Here is a tiny trained network, its code and every weight. The questions are about switching its units off for an input and a class, where a switched-off unit gives its printed mean instead of its output.

import numpy as np


def w(rows, s, z=0):
    codes = np.array(rows[::2]) - 128.0
    scale = np.full(codes.shape[1], s)
    scale[-1] = z or s
    return codes * scale


def f(y):
    return y / 2 * (1 + np.tanh(0.7978845608 * (y + 0.044715 * y**3)))


def log_softmax(a):
    a = a - a.max(-1, keepdims=True)
    return a - np.log(np.exp(a).sum(-1, keepdims=True))


def net(x, mask):
    res = np.array(x, float).reshape(1, 8) / 4 @ E
    y = f(res @ A[0][:, :-1].T + A[0][:, -1])
    res = res + np.where(mask, y, B[0][:, -1]) @ B[0][:, :-1]
    return log_softmax(res[-1] @ U[:, :-1].T + U[:, -1])


A, B = {}, {}
E = w([
[191,106,213,203,101,215,194,73,167,148],'x0',
[59,138,106,156,44,167,138,55,11,91],'x1',
[81,1,112,52,125,203,149,137,154,110],'x2',
[133,134,116,124,123,144,116,124,129,143],'x3',
[213,96,78,130,107,101,49,60,175,17],'x4',
[133,127,118,133,125,130,127,128,129,134],'x5',
[132,124,107,125,122,123,142,117,134,142],'x6',
[126,130,129,121,125,122,136,125,130,124],'x7',
],0.0058)
A[0] = w([
[85,135,166,126,140,158,175,174,102,191,64],'N0',
[170,254,145,202,113,46,98,113,82,169,171],'N1',
[98,136,89,139,64,147,139,63,41,121,130],'N2',
[84,128,119,154,62,151,138,66,40,94,28],'N3',
[51,154,44,78,169,78,71,180,101,105,96],'N4',
[68,52,108,51,97,196,132,142,145,127,254],'N5',
[72,122,120,168,77,139,128,91,53,90,136],'N6',
[73,121,158,134,124,154,148,168,108,222,71],'N7',
[187,109,113,118,104,133,78,87,156,57,79],'N8',
[170,94,113,137,117,122,71,82,155,63,89],'N9',
[175,103,96,141,105,135,73,83,166,61,128],'N10',
[193,123,145,110,206,106,128,177,225,160,54],'N11',
[174,120,177,168,123,194,169,78,152,144,79],'N12',
[162,107,187,180,99,173,169,89,166,141,83],'N13',
],0.0064,0.0058)
B[0] = w([
[50,180,38,153,171,83,192,156,61,168,150],'N0',
[134,2,106,206,188,180,109,74,136,61,230],'N1',
[118,148,132,100,114,165,99,170,200,104,174],'N2',
[29,126,66,111,75,125,54,203,236,122,147],'N3',
[192,93,221,77,45,50,91,64,71,193,197],'N4',
[194,76,149,190,179,176,146,78,119,77,253],'N5',
[127,156,119,104,114,149,111,164,208,128,172],'N6',
[77,176,59,150,179,113,168,134,59,167,153],'N7',
[62,176,69,173,167,96,170,155,60,194,157],'N8',
[42,184,55,148,173,88,206,175,52,200,158],'N9',
[96,197,73,149,174,115,224,170,60,177,180],'N10',
[7,116,38,101,51,163,52,209,232,129,169],'N11',
[116,98,170,61,44,32,50,103,58,208,157],'N12',
[120,102,160,50,57,12,65,105,59,217,159],'N13',
],0.0074,0.0065)
U = w([
[54,208,83,145,182,99,214,177,35,171,52],'0',
[56,134,104,93,74,143,66,219,254,124,72],'1',
[167,104,187,55,50,36,81,70,48,175,59],'2',
[164,155,145,136,156,154,148,109,136,116,242],'3',
[165,142,140,134,146,139,156,124,129,105,223],'4',
[166,142,157,137,149,141,150,121,138,108,213],'5',
[142,25,123,186,197,159,129,68,126,93,2],'6',
],0.0095,0.0087)

Each question gives the input, the list of numbers given to net, and the class t.
The units are the neurons (one row each of A and B). Each row of codes is followed by its name. A weight is (code - 128) times the scale printed after its matrix; where a second scale follows, it is the last column's (A, B and U).
mask holds one flag per neuron, in row order. A switched-off neuron (its flag False) gives its mean, the last column of its row in B, instead of its output. The means were averaged over made-up inputs and are rounded, as every weight is.
A unit's drop is (log p(t) with every unit on - log p(t) with that unit switched off) / (log p(t) with every unit on - log p(t) with every unit switched off).
The circuit of an input: a set's keep is (log p(t) with only the set's units on - log p(t) with every unit switched off) / (log p(t) with every unit on - log p(t) with every unit switched off). Starting from the 12 units with the biggest drops (on a tie, the unit counted first), units are removed one at a time, each time the one whose removal leaves the highest keep (on an exact tie, the one counted first), for as long as the keep stays at least 0.8.
units of the circuit, in order: the units of the circuit, biggest drop first
top k neurons: the k neurons with the biggest drops, biggest first
drop of u: that unit's drop, to one decimal
input [6,3,-3,-5,4,2,-2,-5], class 2: top 2 neurons : N13, N12
input [-7,8,-2,-7,8,5,4,-3], class 0: units of the circuit, in order : N10
input [8,8,-3,6,5,-8,8,-1], class 1: top 2 neurons : N3, N2
input [0,-8,-1,7,-7,-2,5,6], class 1: top 4 neurons : N11, N10, N9, N8
input [8,-8,-4,-8,-8,8,3,3], class 0: top 2 neurons : N0, N7
input [0,6,2,-3,5,3,5,-3], class 1: units of the circuit, in order : N3, N2
input [0,-4,6,-5,-8,3,-2,3], class 0: top 3 neurons : N0, N7, N1
input [5,-3,-4,1,6,5,4,2], class 0: units of the circuit, in order : N10, N9, N8
input [8,-1,-4,-7,-8,5,-6,-8], class 0: top 2 neurons : N0, N7
input [6,7,6,-7,-1,-5,-4,-6], class 1: units of the circuit, in order : N3, N6
input [7,-8,-6,4,-5,-7,0,6], class 1: top 3 neurons : N11, N5, N4
input [6,7,-8,2,8,1,-6,-1], class 0: top 4 neurons : N10, N9, N8, N5
input [-8,2,5,7,-1,-2,2,7], class 2: top 2 neurons : N4, N1
input [2,8,5,-2,5,7,3,3], class 1: units of the circuit, in order : N3
input [8,-5,8,3,3,-1,-2,-8], class 2: units of the circuit, in order : N13, N12
input [7,-4,6,-2,-7,7,-1,-5], class 0: top 4 neurons : N0, N7, N4, N1
input [-8,6,-8,6,0,5,6,1], class 2: top 2 neurons : N4, N5
input [7,8,4,-4,8,-4,-1,8], class 0: top 3 neurons : N10, N9, N8
input [4,1,-6,3,3,-3,8,-3], class 6: top 2 neurons : N1, N4
input [0,-4,8,7,-4,0,-6,-5], class 6: units of the circuit, in order : N5
input [0,7,-8,-3,-6,-2,4,7], class 6: top 2 neurons : N1, N11
input [-3,7,-2,-7,7,6,4,-2], class 0: drop of N11 : 0.1
input [-3,6,5,-1,7,-6,-6,-1], class 0: drop of N9 : 0.4
input [7,-2,-5,2,-5,0,8,1], class 2: drop of N12 : 0.5
input [8,8,-1,-1,-3,4,-6,-4], class 1: drop of N3 : 0.6
